Here is a tiny trained network, its code and every weight. The questions are about switching its units off for an input and a target symbol, where a switched-off unit gives its printed mean instead of its output.

import numpy as np


def w(rows, s, z=0):
    codes = np.array(rows[::2]) - 128.0
    scale = np.full(codes.shape[1], s)
    scale[-1] = z or s
    return codes * scale


def norm(h):
    return h / np.sqrt((h * h).mean(-1, keepdims=True) + 1e-5)


def f(y):
    return y / 2 * (1 + np.tanh(0.7978845608 * (y + 0.044715 * y**3)))


def softmax(a):
    e = np.exp(a - a.max(-1, keepdims=True))
    return e / e.sum(-1, keepdims=True)


def log_softmax(a):
    a = a - a.max(-1, keepdims=True)
    return a - np.log(np.exp(a).sum(-1, keepdims=True))


def net(x, mask):
    ids = ['ΘΣΦαβγεημτψ'.index(c) for c in x.split()]
    T = len(ids)
    res = E[ids] + P[:T]
    u = 0
    for l in range(3):
        q, k, v = (norm(res) @ M[l].T for M in (Q, K, V))
        z = softmax(np.where(np.tri(T) > 0, q @ k.T / 2**0.5, -1e9)) @ v
        res = res + np.where(mask[u], z, O[l][:, -1]) @ O[l][:, :-1]
        u += 1
        y = f(norm(res) @ A[l][:, :-1].T + A[l][:, -1])
        res = res + np.where(mask[u : u + 4], y, B[l][:, -1]) @ B[l][:, :-1]
        u += 4
    return log_softmax(norm(res)[-1] @ U[:, :-1].T + U[:, -1])


Q, K, V, O, A, B = {}, {}, {}, {}, {}, {}
E = w([
[95,157,104,44],'Θ',
[46,11,157,131],'Σ',
[142,99,144,158],'Φ',
[112,146,102,65],'α',
[121,115,95,129],'β',
[193,121,44,100],'γ',
[167,127,141,44],'ε',
[235,56,163,132],'η',
[253,89,101,156],'μ',
[170,170,131,129],'τ',
[121,179,112,140],'ψ',
],0.02)
P = w([
[134,13,223,254],'0',
[122,35,204,185],'1',
[123,59,198,174],'2',
[138,72,184,140],'3',
[152,90,172,123],'4',
[158,88,154,108],'5',
[163,80,132,84],'6',
],0.0062)
Q[0] = w([
[114,228,22,127],'L0H0',
[248,166,147,79],'L0H0',
],0.014)
K[0] = w([
[38,251,106,195],'L0H0',
[224,231,203,61],'L0H0',
],0.011)
V[0] = w([
[118,61,20,102],'L0H0',
[139,252,48,70],'L0H0',
],0.0043)
O[0] = w([
[203,220,128,43,126],'L0H0',
[33,253,85,232,4],'L0H0',
],0.0025)
A[0] = w([
[1,152,181,136,148],'L0N0',
[156,176,164,68,161],'L0N1',
[12,135,173,48,120],'L0N2',
[152,64,229,166,252],'L0N3',
],0.0094,0.0015)
B[0] = w([
[192,74,217,255,143],'L0N0',
[146,144,123,39,161],'L0N1',
[207,60,35,190,177],'L0N2',
[238,115,176,79,255],'L0N3',
],0.0075,0.0061)
Q[1] = w([
[6,32,182,182],'L1H0',
[101,167,141,10],'L1H0',
],0.012)
K[1] = w([
[174,5,154,185],'L1H0',
[96,114,106,35],'L1H0',
],0.014)
V[1] = w([
[161,254,158,145],'L1H0',
[60,138,98,204],'L1H0',
],0.0073)
O[1] = w([
[93,239,204,234,97],'L1H0',
[255,206,233,229,2],'L1H0',
],0.0054,0.0066)
A[1] = w([
[145,122,107,95,52],'L1N0',
[70,49,25,174,211],'L1N1',
[235,142,105,158,6],'L1N2',
[159,195,160,9,251],'L1N3',
],0.011,0.0014)
B[1] = w([
[134,251,120,148,179],'L1N0',
[87,86,196,208,253],'L1N1',
[62,69,78,166,174],'L1N2',
[77,62,123,197,254],'L1N3',
],0.012,0.0056)
Q[2] = w([
[120,152,251,177],'L2H0',
[104,164,71,192],'L2H0',
],0.018)
K[2] = w([
[92,72,253,201],'L2H0',
[143,226,165,141],'L2H0',
],0.018)
V[2] = w([
[46,2,142,144],'L2H0',
[40,226,180,28],'L2H0',
],0.0079)
O[2] = w([
[148,172,191,59,248],'L2H0',
[143,2,182,151,16],'L2H0',
],0.0081,0.012)
A[2] = w([
[217,96,107,114,154],'L2N0',
[222,137,205,111,137],'L2N1',
[222,138,95,191,4],'L2N2',
[93,158,250,86,82],'L2N3',
],0.015,0.0028)
B[2] = w([
[66,247,163,92,195],'L2N0',
[172,16,46,175,205],'L2N1',
[215,149,213,114,151],'L2N2',
[37,230,196,173,253],'L2N3',
],0.012,0.008)
U = w([
[115,132,74,135,86],'Θ',
[108,6,200,155,196],'Σ',
[115,104,95,130,110],'Φ',
[205,191,183,77,2],'α',
[25,174,176,184,152],'β',
[219,51,112,111,179],'γ',
[108,72,92,249,157],'ε',
[128,174,55,148,75],'η',
[126,154,120,96,77],'μ',
[98,103,175,42,77],'τ',
[198,119,190,214,151],'ψ',
],0.016,0.0045)

Each question gives the input, a string of symbols that net reads in full, and the target symbol t.
The units are the heads (2 rows each of Q, K, V and O) and the neurons (one row each of A and B). Each row of codes is followed by its name. A weight is (code - 128) times the scale printed after its matrix; where a second scale follows, it is the last column's (O, A, B and U).
mask holds one flag per unit, layer by layer, with each layer's heads first. A switched-off unit (its flag False) gives its mean, the last column of its rows in O or B, instead of its output. The means were averaged over made-up inputs and are rounded, as every weight is.
A unit's drop is (log p(t) with every unit on - log p(t) with that unit switched off) / (log p(t) with every unit on - log p(t) with every unit switched off).
The circuit of an input: a set's keep is (log p(t) with only the set's units on - log p(t) with every unit switched off) / (log p(t) with every unit on - log p(t) with every unit switched off). Starting from the 12 units with the biggest drops (on a tie, the unit counted first), units are removed one at a time, each time the one whose removal leaves the highest keep (on an exact tie, the one counted first), for as long as the keep stays at least 0.8.
circuit, biggest first: the units of the circuit, biggest drop first
unit that matters most: the unit with the biggest drop
top k neurons: the k neurons with the biggest drops, biggest first
top k neurons in layer l: the k neurons of layer l with the biggest drops, biggest first
input β ε α Φ, target Σ: circuit, biggest first	[L2N1, L1H0]
input Σ Φ Θ γ ψ α Φ, target ε: top 2 neurons	[L2N1, L0N2]
input β ε ε β Θ, target Σ: top 2 neurons in layer 2	[L2N3, L2N0]
input τ μ ψ γ η Θ, target η: unit that matters most	L0N1
input μ Θ γ α, target η: top 3 neurons	[L0N2, L2N3, L0N3]
input β ψ η ε γ γ, target Σ: circuit, biggest first	[L1N1, L0N3, L2H0, L2N3]
input Θ Φ Φ, target γ: circuit, biggest first	[L0N3, L2N1]
input γ β γ α Φ, target η: top 3 neurons	[L1N1, L0N3, L2N0]
input β Φ Θ, target τ: top 3 neurons	[L2N1, L2N3, L0N2]
input μ β ε Φ ψ β η, target γ: top 2 neurons	[L2N1, L0N0]
input ψ μ α, target ε: top 3 neurons	[L0N2, L0N3, L1N1]
input ε β Φ, target Σ: top 3 neurons	[L2N1, L0N2, L0N3]
input α γ ψ τ, target ε: top 4 neurons	[L1N3, L0N0, L2N3, L2N0]
input γ γ γ ψ γ, target ε: top 3 neurons	[L0N3, L1N1, L0N0]
input τ ε τ ψ ψ γ, target ε: unit that matters most	L1N2
input η Θ ψ τ Θ, target ε: top 3 neurons	[L0N2, L1N1, L2N3]
input β Σ Θ, target τ: top 4 neurons	[L0N2, L2N3, L2N1, L1N1]
input Θ γ Θ, target η: top 3 neurons	[L0N2, L1N3, L2N3]
input β Σ β α, target τ: circuit, biggest first	[L0N2, L2N3, L2N1, L1N1]
input Σ η α Φ β ε α, target Σ: unit that matters most	L2H0
input Φ Φ Φ β Φ, target τ: top 3 neurons in layer 0	[L0N3, L0N0, L0N2]
input Σ Σ Σ β α ψ η, target γ: top 3 neurons	[L2N1, L1N1, L0N0]
input Σ β α, target τ: top 3 neurons	[L0N2, L0N1, L2N3]
input τ μ ψ, target ψ: top 2 neurons	[L0N0, L1N1]
input Φ β ε β μ, target α: top 3 neurons in layer 2	[L2N0, L2N2, L2N3]
input β Σ β Φ Θ γ μ, target α: top 2 neurons in layer 2	[L2N2, L2N3]
input Φ ε Φ Θ, target Σ: top 2 neurons in layer 0	[L0N3, L0N2]
input Θ γ ψ Θ, target ε: top 2 neurons in layer 1	[L1N2, L1N1]
input β Φ ψ μ Φ, target ε: top 2 neurons in layer 2	[L2N1, L2N0]
input τ τ Σ τ γ γ, target β: top 3 neurons in layer 1	[L1N3, L1N1, L1N2]
